Below are the code and all the weights of a small trained network. Each question names an input and a class and asks about switching units off, where a switched-off unit gives its printed mean instead of its output.

import numpy as np


def w(rows, s, z=0):
    codes = np.array(rows[::2]) - 128.0
    scale = np.full(codes.shape[1], s)
    scale[-1] = z or s
    return codes * scale


def norm(h):
    return h / np.sqrt((h * h).mean(-1, keepdims=True) + 1e-5)


def f(y):
    return y / 2 * (1 + np.tanh(0.7978845608 * (y + 0.044715 * y**3)))


def log_softmax(a):
    a = a - a.max(-1, keepdims=True)
    return a - np.log(np.exp(a).sum(-1, keepdims=True))


def net(x, mask):
    res = np.array(x, float).reshape(1, 3) / 4 @ E
    u = 0
    for l in range(3):
        y = f(norm(res) @ A[l][:, :-1].T + A[l][:, -1])
        res = res + np.where(mask[u : u + 4], y, B[l][:, -1]) @ B[l][:, :-1]
        u += 4
    return log_softmax(norm(res)[-1] @ U[:, :-1].T + U[:, -1])


A, B = {}, {}
E = w([
[62,35,213],'x0',
[100,18,98],'x1',
[252,42,243],'x2',
],0.0027)
A[0] = w([
[129,113,125,99],'L0N1',
[156,246,166,78],'L0N2',
[203,192,9,254],'L0N3',
[44,115,79,99],'L0N4',
],0.011,0.0052)
B[0] = w([
[118,120,149,120],'L0N1',
[67,168,254,177],'L0N2',
[190,148,53,254],'L0N3',
[68,153,88,165],'L0N4',
],0.0094,0.0083)
A[1] = w([
[85,152,116,77],'L1N1',
[55,162,242,179],'L1N2',
[137,7,218,5],'L1N3',
[120,254,162,62],'L1N4',
],0.0093,0.0025)
B[1] = w([
[201,30,66,135],'L1N1',
[152,2,165,244],'L1N2',
[185,238,129,252],'L1N3',
[224,120,240,233],'L1N4',
],0.0086,0.0034)
A[2] = w([
[252,72,121,91],'L2N1',
[92,177,102,5],'L2N2',
[91,139,97,143],'L2N3',
[119,142,174,62],'L2N4',
],0.012,0.0024)
B[2] = w([
[83,181,78,254],'L2N1',
[248,95,120,127],'L2N2',
[235,25,141,139],'L2N3',
[254,108,100,136],'L2N4',
],0.0083,0.0053)
U = w([
[140,91,241,101],'0',
[66,193,102,3],'1',
[108,130,5,130],'2',
[180,252,130,185],'3',
[59,4,93,126],'4',
],0.019,0.0078)

Each question gives the input, the list of numbers given to net, and the class t.
The units are the neurons (one row each of A and B). Each row of codes is followed by its name. A weight is (code - 128) times the scale printed after its matrix; where a second scale follows, it is the last column's (A, B and U).
mask holds one flag per neuron, layer by layer. A switched-off neuron (its flag False) gives its mean, the last column of its row in B, instead of its output. The means were averaged over made-up inputs and are rounded, as every weight is.
A unit's drop is (log p(t) with every unit on - log p(t) with that unit switched off) / (log p(t) with every unit on - log p(t) with every unit switched off).
The circuit of an input: a set's keep is (log p(t) with only the set's units on - log p(t) with every unit switched off) / (log p(t) with every unit on - log p(t) with every unit switched off). Starting from all 12 units, units are removed one at a time, each time the one whose removal leaves the highest keep (on an exact tie, the one counted first), for as long as the keep stays at least 0.8.
units of the circuit, in order: the units of the circuit, biggest drop first
k most important neurons: the k neurons with the biggest drops, biggest first
top k neurons in layer l: the k neurons of layer l with the biggest drops, biggest first
drop of u: that unit's drop, to one decimal
input [-4,-8,3], class 0: 2 most important neurons : [L0N2, L1N4]
input [5,8,6], class 3: 3 most important neurons : [L1N3, L0N2, L0N3]
input [0,-7,8], class 0: units of the circuit, in order : [L0N3, L1N2]
input [-5,-8,4], class 0: most important neuron : [L0N2]
input [-4,1,7], class 1: 2 most important neurons : [L0N2, L2N1]
input [8,2,4], class 3: 3 most important neurons : [L1N3, L0N2, L0N3]
input [-7,7,6], class 2: units of the circuit, in order : [L1N3, L1N4]
input [-3,-6,5], class 0: units of the circuit, in order : [L0N2, L1N2]
input [-2,1,-7], class 2: top 2 neurons in layer 0 : [L0N2, L0N4]
input [3,1,-7], class 2: 2 most important neurons : [L0N2, L1N2]
input [-4,7,2], class 2: 2 most important neurons : [L1N3, L1N4]
input [8,-7,-3], class 0: 2 most important neurons : [L0N3, L1N4]
input [8,3,0], class 3: top 2 neurons in layer 1 : [L1N3, L1N1]
input [0,8,-3], class 4: units of the circuit, in order : [L0N3]
input [8,-5,-3], class 4: top 2 neurons in layer 0 : [L0N3, L0N2]
input [5,7,7], class 3: top 2 neurons in layer 0 : [L0N2, L0N3]
input [-2,-6,6], class 0: 4 most important neurons : [L0N2, L1N2, L0N3, L1N3]
input [7,-3,-7], class 4: drop of L1N4 : 0.0
input [-4,4,1], class 2: drop of L0N2 : 0.1
input [-3,0,-5], class 2: top neuron in layer 0 : [L0N3]
input [8,8,5], class 3: drop of L0N2 : 0.5
input [-2,0,-7], class 2: drop of L1N3 : 0.2
